guza: [159 156  90 105]
Relab: [ 99 104 156 159]
mor: [ 97 100 160 163]
fup: [162 157 100  97]
Pir: [ 97 100 154 159]
diff Pir: [ 97 100 154 160]
3, [159]
diff mor: [ 97 101 160 163]
1, [100]

Pav: [161 163 156 160  95  99 159  95 160]
siral: [156 154 152 153 103 103 152 100 154]
lebi: [ 96  96  97  98 161 156  99 158  96]
ludu: [ 91  95  98  95 160 161  97 163  93]
diff Pav: [161 163 156 159  95  99 159  95 160]
3, [160]
diff lebi: [ 96  95  97  98 161 156  99 158  96]
1, [96]
diff ludu: [ 90  95  98  95 160 161  97 163  93]
0, [91]
diff Pav: [161 163 156 160  95  99 158  95 160]
6, [159]

dor: [129 114 123 133 141]
Rezum: [129 114 123 152 141]
Pavod: [129 114 123 175 136]
diff Pavod: [129 114 123 175 135]
4, [136]
diff Pavod: [130 114 123 175 136]
0, [129]
diff Rezum: [129 114 123 151 141]
3, [152]
diff Pavod: [129 114 124 175 136]
2, [123]

Gol: [ 87 168 167  88 169  87 168 168  86  87 169 167  89  91 168  88  84 168
  91  86]
Vun: [127 129 129 127 129 126 129 129 127 127 130 129 126 127 129 127 126 129
 127 126]
Suvo: [122 134 134 122 135 122 134 134 122 122 134 134 123 123 134 122 121 134
 123 122]
Bokon: [128 128 127 128 126 128 128 127 128 129 127 127 128 128 127 128 129 128
 128 128]
diff Bokon: [128 128 127 128 126 128 128 127 128 130 127 127 128 128 127 128 129 128
 128 128]
9, [129]
diff Vun: [127 129 129 127 129 126 129 129 126 127 130 129 126 127 129 127 126 129
 127 126]
8, [127]
diff Vun: [127 129 129 127 129 125 129 129 127 127 130 129 126 127 129 127 126 129
 127 126]
5, [126]
diff Bokon: [128 128 127 128 126 127 128 127 128 129 127 127 128 128 127 128 129 128
 128 128]
5, [128]
diff Bokon: [128 128 127 128 126 128 128 127 128 129 127 127 128 128 128 128 129 128
 128 128]
14, [127]
diff Vun: [127 129 129 127 129 126 129 128 127 127 130 129 126 127 129 127 126 129
 127 126]
7, [129]
diff Vun: [127 129 129 127 129 126 129 129 127 127 130 129 126 127 128 127 126 129
 127 126]
14, [129]

guzib: [119 136 120 120 136 136 120 120 135 135 120 136 137 153 106 103 152 105
 104]
Kav: [163  91 163 163  90  92 165 162  92  94 163  92  88 164  94  90 164  94
  93]
mota: [119 136 120 120 136 136 120 120 135 135 120 136 137 120 135 136 120 135
 136]
diff Kav: [163  91 163 163  90  92 165 162  92  94 163  92  88 163  94  90 164  94
  93]
13, [164]
diff guzib: [119 136 120 120 136 136 120 120 135 135 120 136 137 152 106 103 152 105
 104]
13, [153]

Big: [ 91 155 117 146 142 109 136 154 139 117 116 152 112]
Zev: [143  98 151 101 106 144 111  99 102 136 155  98 155]
zedem: [146 104 143 102  93 137  93 109 100 147 143 102 139]
kofu: [ 84 125 126 122 130 129 125 121 127 162 151 122 134]
diff Zev: [143  98 151 101 106 144 111  98 102 136 155  98 155]
7, [99]
diff kofu: [ 84 125 126 122 130 129 125 121 127 162 151 122 133]
12, [134]
diff kofu: [ 84 125 126 122 129 129 125 121 127 162 151 122 134]
4, [130]

degav: [ 98 163 156 157 103 103 164  98 101 166 164 101 105 160 102 159 161 103
 163 151 147 100  90 166 100 165 161 162]
mepo: [158  94  97  91 155 159  90 162 154  96  88 153 152  97 151  95  95 159
  98 110  99 153 154  95 154  92  90  98]
kuvum: [102 164 157 161 102 102 159 107 107 161 160 101 108 159 110 161 158 103
 153 146 158 101 103 159 103 165  91 152]
tevi: [102 164 157 161 102 102 159 107 107 161 160 101 108 159 110 161 158 103
 153 146 158 101 103 159 103 165 164 152]
diff kuvum: [102 164 157 161 102 102 159 107 107 161 160 102 108 159 110 161 158 103
 153 146 158 101 103 159 103 165  91 152]
11, [101]
diff mepo: [158  93  97  91 155 159  90 162 154  96  88 153 152  97 151  95  95 159
  98 110  99 153 154  95 154  92  90  98]
1, [94]
diff mepo: [158  94  97  91 155 159  90 162 154  96  88 153 152  97 151  95  95 159
  98 110  99 153 154  95 154  92  89  98]
26, [90]
diff degav: [ 98 163 156 157 103 103 165  98 101 166 164 101 105 160 102 159 161 103
 163 151 147 100  90 166 100 165 161 162]
6, [164]

rataf: [135 125 118 129 123 126 133 128 128 153 132 128 117 141 120 114 120 132
 139 130 128 133 132 128 126 129 130 127 110 122 128 106 124 125 143 129
 126 123 126 125 135 150 110 122 128]
Boz: [136 129 121 124 127 139 113 127 123 112 125 114 128 124 104 106 130 132
 135 137  98 123 103 135 128 108 123 139 123 113 121 124 144 126 134 121
 138 119 138 125 130 128 136 133 133]
maro: [128 128 128 128 128 128 128 128 129 129 128 128 127 129 127 128 127 128
 130 128 128 128 128 128 127 128 129 127 127 128 128 127 128 127 129 128
 127 128 129 128 129 128 128 127 128]
rim: [138 125 114 127 122 138 129 127 127 148 128 117 114 138  99  98 119 137
 153 137 109 127 116 132 118 117 127 133 106 116 122 102 133 121 149 123
 131 116 139 122 141 152 115 125 132]
Vifo: [139 126 116 128 121 121 130 128 124 149 136 127 119 142 123 113 123 129
 131 129 127 135 130 129 134 126 129 129 109 118 129 103 125 129 143 130
 131 123 120 126 129 149 109 122 129]
Fuge: [136 127 120 129 123 123 127 128 125 139 133 128 124 137 126 120 125 128
 128 129 127 133 129 130 134 126 129 129 117 121 128 113 127 129 136 130
 130 125 122 127 128 141 116 125 130]
lotag: [126 124 124 132 125 123 150 128 133 169 133 136 113 142 132 129 115 131
 143 126 149 133 151 122 116 146 134 117 114 137 133 110 112 124 141 131
 115 128 126 125 139 151 106 118 123]
vibob: [136 127 120 129 123 123 127 128 125 139 133 128 124 137 126 120 125 128
 128 129 127 133 129 130 134 126 129 129 117 121 128 113 127 129 136 130
 130 125 124 126 136 148 107 118 123]
diff Fuge: [136 127 120 129 123 123 127 128 125 139 133 128 124 137 126 120 125 128
 128 129 127 133 129 130 134 126 129 129 117 121 128 113 127 129 136 130
 130 124 122 127 128 141 116 125 130]
37, [125]
diff Boz: [135 129 121 124 127 139 113 127 123 112 125 114 128 124 104 106 130 132
 135 137  98 123 103 135 128 108 123 139 123 113 121 124 144 126 134 121
 138 119 138 125 130 128 136 133 133]
0, [136]
diff Boz: [136 128 121 124 127 139 113 127 123 112 125 114 128 124 104 106 130 132
 135 137  98 123 103 135 128 108 123 139 123 113 121 124 144 126 134 121
 138 119 138 125 130 128 136 133 133]
1, [129]

Nedad: [156 154 134  87 126 108 107]
Vogel: [127 118 128 171 128 113 108]
kop: [ 85 105 118 107 127 141 131]
meke: [156 154 134  87 130 139 153]
nanob: [101 104 122 158 129 120 109]
diff Nedad: [156 154 134  87 126 107 107]
5, [108]
diff Nedad: [156 153 134  87 126 108 107]
1, [154]
diff meke: [157 154 134  87 130 139 153]
0, [156]
diff meke: [156 154 134  87 130 138 153]
5, [139]
diff Nedad: [156 154 134  86 126 108 107]
3, [87]
diff nanob: [101 104 122 158 129 120 108]
6, [109]

Duman: [111 139 113 111 137 113 113 113 135 138 111 138 141 107 109 136 137 109
 142 110 113 141 110 119 117]
bam: [161 109 158 157 110 155 159 155 106 103 161 106 108 167 163 110 108 165
 105 166 158 108 163 147 149]
tufo: [129 127 128 128 127 127 128 128 135 131 128 128 124 126 126 131 130 128
 122 127 128 124 127 129 129]
Tefez: [139 120 135 138 121 134 136 136 138 131 137 122 114 136 136 128 128 138
 107 137 137 111 136 135 135]
tavu: [142 118 140 143 120 140 140 141 129 123 142 119 114 144 143 124 122 143
 111 142 141 113 141 135 138]
doluk: [118 135 120 116 133 118 120 119 126 129 119 133 138 116 117 131 131 116
 141 118 119 140 118 122 121]
Fonut: [122 131 125 124 133 127 123 126 124 125 124 130 134 127 126 129 127 123
 140 122 124 136 123 122 126]
diff Fonut: [122 131 125 124 132 127 123 126 124 125 124 130 134 127 126 129 127 123
 140 122 124 136 123 122 126]
4, [133]
diff Tefez: [139 120 135 138 121 134 136 136 138 131 137 122 114 136 136 129 128 138
 107 137 137 111 136 135 135]
15, [128]
diff bam: [161 109 158 157 110 155 158 155 106 103 161 106 108 167 163 110 108 165
 105 166 158 108 163 147 149]
6, [159]
diff Duman: [111 139 113 111 137 113 113 113 135 138 111 138 141 107 109 136 137 109
 142 110 113 141 110 119 116]
24, [117]
diff tufo: [129 127 127 128 127 127 128 128 135 131 128 128 124 126 126 131 130 128
 122 127 128 124 127 129 129]
2, [128]
diff Duman: [111 139 113 111 137 113 112 113 135 138 111 138 141 107 109 136 137 109
 142 110 113 141 110 119 117]
6, [113]
diff tavu: [142 118 140 143 120 140 140 141 129 123 142 119 114 144 143 124 121 143
 111 142 141 113 141 135 138]
16, [122]

nik: [128 138 132 129 123 127 129]
Megag: [128 132 163 129 127 127 129]
suku: [130 136 122 129 126 127 129]
gutez: [130 132 122 129 126 127 129]
diff Megag: [128 132 163 130 127 127 129]
3, [129]
diff nik: [128 139 132 129 123 127 129]
1, [138]
diff Megag: [128 132 163 129 127 127 128]
6, [129]
diff gutez: [129 132 122 129 126 127 129]
0, [130]
diff gutez: [130 132 122 129 126 127 130]
6, [129]

topez: [116 164 138 118 122]
vupak: [131 127 135 140 125]
vuv: [142 140 133 110 104]
telu: [130  81 145 136 129]
diff vupak: [131 127 135 140 126]
4, [125]
diff topez: [116 164 138 117 122]
3, [118]
diff vuv: [142 140 133 109 104]
3, [110]
diff telu: [131  81 145 136 129]
0, [130]
diff telu: [130  81 145 136 130]
4, [129]

